Below are the code and all the weights of a small trained network. Each question names an input and a target symbol and asks about switching units off, where a switched-off unit gives its printed mean instead of its output.

import numpy as np


def w(rows, s, z=0):
    codes = np.array(rows[::2]) - 128.0
    scale = np.full(codes.shape[1], s)
    scale[-1] = z or s
    return codes * scale


def norm(h):
    return h / np.sqrt((h * h).mean(-1, keepdims=True) + 1e-5)


def f(y):
    return np.maximum(y, 0)


def softmax(a):
    e = np.exp(a - a.max(-1, keepdims=True))
    return e / e.sum(-1, keepdims=True)


def log_softmax(a):
    a = a - a.max(-1, keepdims=True)
    return a - np.log(np.exp(a).sum(-1, keepdims=True))


def net(x, mask):
    ids = ['Σγδηθψω'.index(c) for c in x.split()]
    T = len(ids)
    res = E[ids] + P[:T]
    u = 0
    for l in range(3):
        q, k, v = (norm(res) @ M[l].T for M in (Q, K, V))
        z = softmax(np.where(np.tri(T) > 0, q @ k.T / 3**0.5, -1e9)) @ v
        res = res + np.where(mask[u], z, O[l][:, -1]) @ O[l][:, :-1]
        u += 1
        y = f(norm(res) @ A[l][:, :-1].T + A[l][:, -1])
        res = res + np.where(mask[u : u + 4], y, B[l][:, -1]) @ B[l][:, :-1]
        u += 4
    return log_softmax(norm(res)[-1] @ U[:, :-1].T + U[:, -1])


Q, K, V, O, A, B = {}, {}, {}, {}, {}, {}
E = w([
[80,142,159,213,115,50,55,119,171,89,75,14],'Σ',
[63,146,123,131,92,137,149,114,196,121,104,92],'γ',
[170,179,172,152,122,58,77,112,131,205,40,156],'δ',
[170,127,148,80,167,113,34,114,190,117,130,170],'η',
[155,144,122,133,120,83,154,132,118,3,140,119],'θ',
[123,138,179,75,223,162,125,167,82,71,38,104],'ψ',
[178,172,58,20,161,102,217,78,71,149,108,95],'ω',
],0.016)
P = w([
[143,149,196,137,146,110,138,177,134,156,139,131],'0',
[118,221,157,52,114,78,178,103,132,164,247,130],'1',
[129,99,138,187,91,196,128,114,114,185,63,150],'2',
[51,137,91,128,61,85,145,188,102,67,179,160],'3',
[97,198,130,62,160,92,131,77,144,146,186,90],'4',
[151,108,75,180,91,191,103,87,172,138,91,127],'5',
[84,126,80,131,105,76,108,182,90,107,146,102],'6',
],0.011)
Q[0] = w([
[80,252,181,50,174,27,111,114,188,104,164,111],'0.h1',
[190,136,254,147,105,188,182,41,176,152,185,121],'0.h1',
[101,44,84,88,66,67,100,186,166,166,126,154],'0.h1',
],0.0065)
K[0] = w([
[155,94,3,191,194,175,97,120,176,153,69,140],'0.h1',
[159,131,131,139,110,140,237,181,111,164,61,185],'0.h1',
[101,109,154,119,99,109,70,55,211,104,222,159],'0.h1',
],0.0066)
V[0] = w([
[60,216,151,207,241,84,229,65,110,102,91,89],'0.h1',
[196,56,122,124,136,2,184,16,137,144,59,28],'0.h1',
[104,156,129,110,4,146,114,230,67,107,41,118],'0.h1',
],0.0039)
O[0] = w([
[104,2,157,106,122,95,156,52,147,158,227,149,252],'0.h1',
[35,167,84,219,38,162,130,98,140,54,13,250,217],'0.h1',
[156,87,135,170,62,94,185,126,159,175,56,76,159],'0.h1',
],0.0086,0.0024)
A[0] = w([
[55,140,75,81,79,134,151,229,134,132,198,120,105],'0.n1',
[120,130,60,116,91,147,149,116,176,68,166,107,148],'0.n2',
[159,130,163,51,153,228,148,62,162,53,99,102,252],'0.n3',
[238,52,102,61,2,130,161,81,82,126,144,153,160],'0.n4',
],0.006,0.0022)
B[0] = w([
[146,104,76,177,241,99,154,151,62,135,136,86,191],'0.n1',
[175,123,141,151,149,126,106,53,108,212,95,179,216],'0.n2',
[122,171,137,94,97,205,111,90,127,228,254,243,253],'0.n3',
[17,115,122,122,66,194,95,194,114,89,118,157,213],'0.n4',
],0.008,0.0049)
Q[1] = w([
[116,113,146,191,58,123,28,191,114,212,146,146],'1.h1',
[217,124,122,201,68,254,106,206,152,108,93,129],'1.h1',
[153,47,65,156,138,103,159,218,51,83,132,145],'1.h1',
],0.0073)
K[1] = w([
[207,190,108,116,60,48,89,165,209,148,126,123],'1.h1',
[138,194,138,143,177,44,190,124,147,159,253,241],'1.h1',
[80,225,138,85,127,25,132,126,111,44,154,30],'1.h1',
],0.0067)
V[1] = w([
[116,131,104,219,141,115,21,74,169,120,89,3],'1.h1',
[64,135,56,71,154,201,236,84,192,196,104,178],'1.h1',
[79,197,126,154,46,155,131,73,94,73,238,31],'1.h1',
],0.0046)
O[1] = w([
[130,137,229,165,134,227,236,254,156,105,139,153,5],'1.h1',
[148,45,214,202,230,150,168,203,162,144,170,154,251],'1.h1',
[227,53,42,175,104,226,60,187,185,223,183,64,89],'1.h1',
],0.0084,0.0028)
A[1] = w([
[95,146,162,138,195,15,127,133,141,163,111,66,102],'1.n1',
[150,150,155,216,130,92,112,94,205,55,74,53,3],'1.n2',
[175,213,115,155,254,140,111,203,63,93,181,192,158],'1.n3',
[77,188,104,25,77,144,129,191,119,190,167,109,59],'1.n4',
],0.0056,0.0021)
B[1] = w([
[123,97,134,31,153,182,165,125,125,74,207,77,237],'1.n1',
[108,150,137,175,105,119,121,106,82,226,168,190,181],'1.n2',
[140,175,119,113,103,67,116,87,187,129,102,78,255],'1.n3',
[121,129,199,235,165,134,127,191,118,78,80,10,199],'1.n4',
],0.011,0.0039)
Q[2] = w([
[176,104,119,11,184,182,130,121,134,141,167,161],'2.h1',
[115,64,111,104,47,118,121,170,85,138,112,114],'2.h1',
[133,122,143,110,103,188,215,159,102,153,107,134],'2.h1',
],0.011)
K[2] = w([
[202,70,70,13,180,179,185,99,93,102,97,180],'2.h1',
[99,172,64,135,128,92,173,122,2,94,212,75],'2.h1',
[121,174,128,93,129,136,225,71,37,246,138,49],'2.h1',
],0.0068)
V[2] = w([
[176,79,104,153,79,160,116,105,46,53,104,102],'2.h1',
[197,127,63,94,73,79,254,169,103,153,100,155],'2.h1',
[161,82,149,101,117,144,113,135,184,129,100,178],'2.h1',
],0.0063)
O[2] = w([
[132,220,255,91,117,210,68,79,168,107,95,138,35],'2.h1',
[130,170,74,74,140,43,87,131,167,220,206,124,3],'2.h1',
[80,174,78,76,87,65,143,187,117,135,141,26,135],'2.h1',
],0.0094,0.0056)
A[2] = w([
[95,111,164,185,79,214,149,205,112,119,47,158,54],'2.n1',
[66,101,140,177,144,127,151,127,107,136,121,111,249],'2.n2',
[172,185,109,150,90,129,95,108,131,144,116,169,89],'2.n3',
[158,217,82,99,150,70,119,231,120,81,119,2,4],'2.n4',
],0.009,0.0024)
B[2] = w([
[149,100,159,189,128,164,3,121,55,21,142,133,238],'2.n1',
[193,162,126,110,104,157,103,183,180,129,113,196,254],'2.n2',
[138,120,129,119,127,108,164,137,183,224,181,93,159],'2.n3',
[123,136,27,179,205,128,92,152,144,158,11,37,234],'2.n4',
],0.012,0.0076)
U = w([
[198,125,144,146,105,182,83,173,3,23,125,104,130],'Σ',
[212,128,143,145,168,144,208,232,114,153,204,67,166],'γ',
[34,215,158,103,102,109,184,198,100,109,110,133,217],'δ',
[90,148,60,179,220,131,131,140,74,124,76,22,177],'η',
[204,185,144,106,129,226,116,67,137,221,155,61,151],'θ',
[94,37,148,65,172,126,177,62,44,41,143,25,106],'ψ',
[74,36,79,222,198,133,120,67,89,220,93,194,4],'ω',
],0.006,0.0022)

Each question gives the input, a string of symbols that net reads in full, and the target symbol t.
The units are the heads (3 rows each of Q, K, V and O) and the neurons (one row each of A and B). Each row of codes is followed by its name. A weight is (code - 128) times the scale printed after its matrix; where a second scale follows, it is the last column's (O, A, B and U).
mask holds one flag per unit, layer by layer, with each layer's heads first. A switched-off unit (its flag False) gives its mean, the last column of its rows in O or B, instead of its output. The means were averaged over made-up inputs and are rounded, as every weight is.
A unit's drop is (log p(t) with every unit on - log p(t) with that unit switched off) / (log p(t) with every unit on - log p(t) with every unit switched off).
most important unit: the unit with the biggest drop
top k neurons: the k neurons with the biggest drops, biggest first
top k neurons in layer l: the k neurons of layer l with the biggest drops, biggest first
input ψ δ θ γ δ, target θ: top 4 neurons -> 0.n4, 2.n1, 2.n4, 0.n1
input δ γ ω, target Σ: top 2 neurons -> 0.n4, 2.n1
input Σ γ ψ ψ δ, target ψ: most important unit -> 1.n1
input η ψ ω η ψ, target ω: top 2 neurons -> 0.n3, 2.n1
input θ Σ ω, target Σ: top 3 neurons -> 0.n4, 1.n4, 2.n1
input ω δ ψ θ, target θ: top 2 neurons -> 2.n3, 0.n3
input ω θ δ ω ψ, target δ: top 2 neurons in layer 2 -> 2.n1, 2.n4
input η η ω η η, target ω: top 2 neurons -> 2.n1, 0.n3
input γ θ θ ψ Σ, target θ: top 2 neurons -> 1.n1, 1.n2
input η γ Σ ψ θ ψ, target ω: top 2 neurons -> 0.n3, 0.n4
input θ Σ θ η ω δ, target Σ: top 2 neurons -> 2.n1, 1.n3
input η δ ψ Σ ω, target ψ: top 2 neurons -> 2.n4, 0.n3
input γ ψ θ ψ ψ, target θ: top 2 neurons -> 0.n3, 2.n1
input ω θ θ δ, target δ: most important unit -> 2.h1
input ω δ θ γ ψ, target θ: top 2 neurons in layer 2 -> 2.n1, 2.n4
input η δ ω η ω η, target θ: top 2 neurons in layer 1 -> 1.n4, 1.n3
input γ Σ θ ψ ω, target θ: top 3 neurons in layer 2 -> 2.n1, 2.n4, 2.n2
input ω θ η Σ ψ Σ η, target η: top 2 neurons in layer 1 -> 1.n3, 1.n2
input δ ψ ψ γ, target γ: top 3 neurons in layer 0 -> 0.n3, 0.n1, 0.n2
input Σ ω η ω θ γ θ, target η: most important unit -> 0.h1
input θ ω η θ ψ Σ, target Σ: top 2 neurons in layer 1 -> 1.n1, 1.n3
input Σ ω γ ω η, target γ: top 2 neurons in layer 2 -> 2.n4, 2.n1
